0.292 -0.055 -0.087 0.666 -0.081 -0.285 -1.297 -0.308 0.664 -0.599 -1.854 0.164 -0.408 -0.828 -0.128 0.474 0.261 5.499 1.551 0.680 -1.125 0.216 -1.824 -0.117 -3.799 1.369 0.233 0.096 1.551 1.223 0.892 -0.019 1.079 -> (51)
0.273 0.736 -0.433 -0.182 1.207 0.614 -0.836 -0.233 0.251 0.025 -1.813 0.467 -1.009 -0.602 -1.084 0.778 0.405 4.505 0.567 -0.382 -0.871 -0.006 -2.571 0.071 -3.300 -1.384 -0.294 -0.465 1.130 0.970 0.549 -0.766 1.206 -> (49)
0.297 0.386 0.758 -0.587 0.624 -0.063 -1.388 0.049 1.439 -0.016 -0.991 0.435 -0.681 -1.491 0.120 1.877 -0.660 6.347 2.071 -1.490 -0.740 0.454 -2.025 -0.274 -5.031 0.451 -0.389 2.242 1.363 0.658 0.766 0.416 -0.465 -> (49)
0.495 0.435 -0.377 0.567 -0.044 0.197 -1.607 -1.334 0.242 -0.146 -0.905 -0.141 -0.398 -1.181 0.499 0.597 -0.095 3.022 0.775 0.403 0.819 0.827 -0.152 -0.230 -0.115 1.928 0.119 0.425 1.013 0.439 0.192 -0.515 0.828 -> (49)
0.256 0.634 -1.185 0.619 0.649 0.273 -2.426 0.156 0.648 0.058 -1.488 0.969 -0.038 -0.739 -0.679 2.552 -2.762 5.916 1.257 0.100 -1.062 0.668 -0.844 -0.138 -5.531 0.943 -0.410 2.550 3.450 2.889 1.482 0.218 -0.453 -> (43)
0.597 -0.016 -0.300 0.339 -0.134 1.050 -2.373 -0.177 1.469 0.198 -1.419 0.135 1.994 -0.622 0.019 0.969 0.842 5.186 1.077 0.210 -1.127 1.108 -1.028 -0.307 -3.175 0.012 -0.051 2.122 1.200 0.964 0.846 -1.438 -0.473 -> (49)
0.502 -0.718 -0.533 0.456 -0.944 -0.238 -1.372 -0.024 1.227 -0.513 -1.626 0.729 -1.140 -1.015 -0.656 1.382 0.224 5.811 1.213 -1.654 -1.476 -0.472 -3.131 -0.193 -6.101 -0.215 -0.274 0.862 2.162 1.934 -1.215 -0.902 -0.513 -> (39)
0.022 0.406 -0.124 1.866 -1.502 0.327 -2.514 -0.520 1.895 -0.114 -2.137 0.616 -1.202 -1.138 -1.181 0.346 -0.570 5.377 0.379 1.164 -1.075 0.701 -1.025 -0.085 -3.384 1.325 -0.459 2.659 0.114 0.986 0.041 0.853 -0.893 -> (49)
-0.093 0.320 -0.984 -2.981 0.379 0.303 -0.991 -1.564 0.842 1.033 -2.804 0.621 -1.171 -0.480 -1.116 0.563 -0.472 5.574 2.100 -0.281 0.217 1.009 -1.658 -0.450 -4.046 0.021 -0.066 1.308 2.696 1.794 0.904 -0.252 0.571 -> (51)
1.113 0.711 0.070 -0.141 1.575 0.639 -1.509 -0.281 0.389 1.446 -2.577 1.009 0.233 -1.180 -0.308 0.840 -0.812 4.551 1.526 -0.435 -1.123 0.169 -1.462 -0.242 -3.635 -0.425 0.340 1.392 -1.558 1.146 1.015 -0.408 0.086 -> (39)
-0.993 1.943 -0.246 0.932 0.686 0.188 -1.474 -0.322 -0.304 -1.687 -0.927 0.461 0.194 -0.523 0.063 0.377 -0.045 4.444 1.108 -0.872 -0.733 0.817 -0.246 -0.334 -3.648 0.877 0.357 1.716 -0.484 0.698 0.377 -0.013 0.627 -> (49)
-0.636 0.125 0.083 0.296 0.456 0.011 -1.193 -0.342 1.404 0.121 -0.978 0.118 -0.962 -0.850 -0.925 1.675 0.329 5.746 2.100 0.433 -1.688 0.498 -0.900 0.120 -3.282 0.195 -0.448 1.802 0.124 1.968 1.170 -1.081 0.111 -> (38)
-0.212 0.248 -0.067 0.907 -0.907 0.164 -1.432 0.410 -0.188 -0.489 -0.938 1.564 -0.457 0.355 -1.029 1.736 0.413 4.561 1.353 -0.063 -1.397 0.489 -0.057 -0.703 -3.393 0.551 0.258 -0.149 0.814 0.570 0.355 0.072 0.361 -> (39)
0.091 0.575 0.282 0.927 -1.106 -0.011 -2.176 0.299 0.479 0.078 -1.214 -0.183 -1.878 -1.594 -0.809 0.714 -0.275 4.967 0.831 0.743 -1.431 0.790 -1.382 -0.508 -3.033 0.669 1.568 0.776 1.006 2.775 -0.200 0.061 -0.684 -> (39)
-0.078 0.778 -0.380 1.206 0.383 0.576 0.201 -0.631 -0.322 -0.087 -0.829 0.471 1.121 -2.761 -0.571 0.670 -0.431 8.142 0.858 -0.375 -1.396 0.664 -2.066 0.742 -4.864 -0.465 0.425 1.334 0.931 1.066 0.206 -0.017 -0.744 -> (51)
2.488 1.063 0.268 0.365 -0.037 0.669 -1.753 -0.744 0.869 -0.232 -2.092 0.538 -0.613 -1.286 -0.115 0.250 0.182 5.167 -0.316 0.170 -1.872 0.225 -1.253 1.280 -3.952 0.519 -0.302 1.195 1.893 0.981 0.751 -1.143 -0.982 -> (38)
0.480 0.168 -0.563 -0.069 -0.876 1.178 -1.302 -0.007 0.748 1.091 -1.117 -1.092 -0.819 -0.552 0.141 0.470 0.534 2.652 0.772 -0.017 -0.926 1.555 -0.446 -0.655 -3.508 1.605 -0.176 0.139 0.959 0.432 0.653 -0.147 1.196 -> (49)
-0.042 0.661 -0.220 0.084 -1.050 -1.128 -1.243 -0.073 -0.447 -0.136 -1.345 0.253 -1.253 -0.331 -0.727 1.708 0.311 6.521 0.612 0.230 -2.030 0.627 -2.181 0.492 -3.734 0.719 0.205 2.068 0.488 -0.386 0.434 0.014 -0.160 -> (39)
0.297 0.548 -0.596 -0.586 -0.767 0.590 -1.460 -1.311 0.929 -0.059 -1.433 0.859 -0.890 -1.874 -0.387 2.341 -0.086 4.099 0.883 0.026 -1.223 0.608 -0.544 -0.152 -3.397 0.503 0.244 2.164 1.762 1.159 0.121 0.530 -0.004 -> (51)
0.789 0.941 -0.589 0.322 -0.237 0.819 -1.484 -0.068 0.786 0.829 -1.817 0.162 -2.101 -1.300 -0.596 2.174 -1.329 4.703 0.443 -1.236 -1.583 1.190 0.686 -0.382 -4.011 2.269 3.006 1.049 1.468 0.187 0.510 0.850 0.909 -> (39)

-0.734 -0.543 1.587 2.484 0.845 -0.765 0.824 0.399 -0.299 -0.222 2.858 0.106 0.259 -1.671 -0.748 -0.767 -0.042 -2.958 -1.145 -0.602 -0.049 -2.287 1.442 -0.998 2.931 -0.214 0.816 -0.761 0.498 1.859 0.206 3.205 0.462 -> (29)
-1.367 -1.382 -1.588 2.848 0.555 0.546 0.151 0.041 0.399 -0.238 0.394 0.888 0.086 0.063 0.901 -0.525 0.925 -0.671 3.492 0.615 -0.652 -1.480 1.273 1.773 4.690 1.290 0.738 0.359 2.256 -0.519 0.649 4.411 1.734 -> (35)
-1.802 -2.084 1.390 1.014 0.852 -0.593 0.459 -0.134 0.284 -1.540 2.300 1.144 0.686 -1.533 -0.002 -1.133 0.544 -1.887 0.121 1.104 -3.026 -2.616 0.950 0.786 5.731 1.819 -1.918 -1.033 1.257 2.936 -0.348 -0.839 2.559 -> (33)
1.538 -2.580 0.201 0.107 -0.209 -0.120 0.150 -0.198 0.014 0.620 0.808 0.261 0.117 -0.635 0.759 -0.717 -0.469 -0.969 -0.448 2.389 -1.229 -0.965 0.680 0.127 4.206 0.955 -1.119 -0.616 1.432 1.936 1.080 0.704 -0.388 -> (33)
-0.631 -2.296 0.348 2.367 0.466 0.338 0.470 -0.116 -2.878 -1.232 1.694 1.727 0.922 -1.768 0.505 0.880 -0.931 -0.993 -1.184 0.012 -0.924 -0.783 -0.248 -0.701 2.585 -0.344 -0.589 -1.417 0.835 2.956 2.024 -1.453 -2.821 -> (29)
-0.936 -1.180 0.468 0.974 1.129 -0.510 0.750 -0.766 -0.468 -1.749 1.332 1.073 0.082 -0.878 0.311 -0.859 0.178 -0.967 -0.078 0.503 -1.596 -0.966 1.482 -0.079 3.898 0.458 -0.001 -2.019 1.282 1.802 1.914 -0.210 1.886 -> (29)
0.247 -2.034 -1.138 -1.812 0.848 0.931 -1.173 -0.472 -0.970 3.193 0.482 -0.024 -0.010 -1.539 0.363 -0.349 0.646 -0.868 0.190 1.080 -2.128 -0.992 -0.701 0.214 5.731 -1.066 -0.769 -2.392 1.062 -0.531 -0.661 1.434 -0.989 -> (36)
-0.025 -0.210 0.978 1.360 0.857 0.611 -0.091 -0.492 -0.500 0.496 0.399 -0.276 0.030 -2.294 1.691 -1.173 1.237 -1.522 0.170 0.825 -0.951 -0.755 0.377 0.710 2.988 -1.440 -1.132 -0.883 1.134 -0.765 -1.284 -1.230 -0.306 -> (34)
-0.078 -2.076 2.256 1.232 1.074 0.751 0.267 1.930 -1.000 -0.314 0.768 0.464 -0.325 -1.014 0.392 -0.897 0.548 -0.378 -1.375 0.158 -0.894 -0.889 0.197 -0.958 2.342 -0.994 0.086 -1.792 1.063 0.120 -1.045 -0.908 -0.016 -> (29)
0.150 -1.229 -0.345 1.131 0.954 -0.762 0.368 -0.476 -0.318 0.444 1.667 0.112 0.260 -0.818 1.509 -0.311 0.233 -1.594 -0.214 0.689 -1.871 -0.278 0.560 0.503 4.814 -0.926 -0.510 -1.737 1.229 -0.062 -0.788 -0.803 -1.273 -> (34)
-0.953 -2.283 -2.074 2.705 1.171 -0.077 0.366 -0.050 2.372 1.651 -0.033 0.853 0.699 -1.982 0.945 -0.685 1.621 -0.550 -0.254 1.030 -0.792 0.961 0.497 0.774 2.913 -0.548 0.238 0.416 0.470 -0.473 -0.469 1.286 -2.257 -> (35)
-0.846 -0.743 1.151 -0.717 0.518 -0.487 0.501 -0.615 0.276 0.580 1.108 0.664 0.313 -0.329 -0.321 -0.462 1.324 -2.538 0.227 0.928 -1.621 -2.382 0.430 -1.116 3.814 0.358 -0.265 -2.289 0.239 1.634 -0.238 -0.044 0.466 -> (36)
-1.434 -3.750 0.123 -0.642 1.671 1.342 0.405 -0.265 -0.616 0.147 1.904 1.571 -0.159 -2.504 -0.187 -1.357 1.367 0.797 -0.190 -0.025 -1.333 1.464 -0.456 -1.218 0.314 -0.288 -0.105 -2.265 0.903 4.590 -1.729 -0.462 -4.768 -> (29)
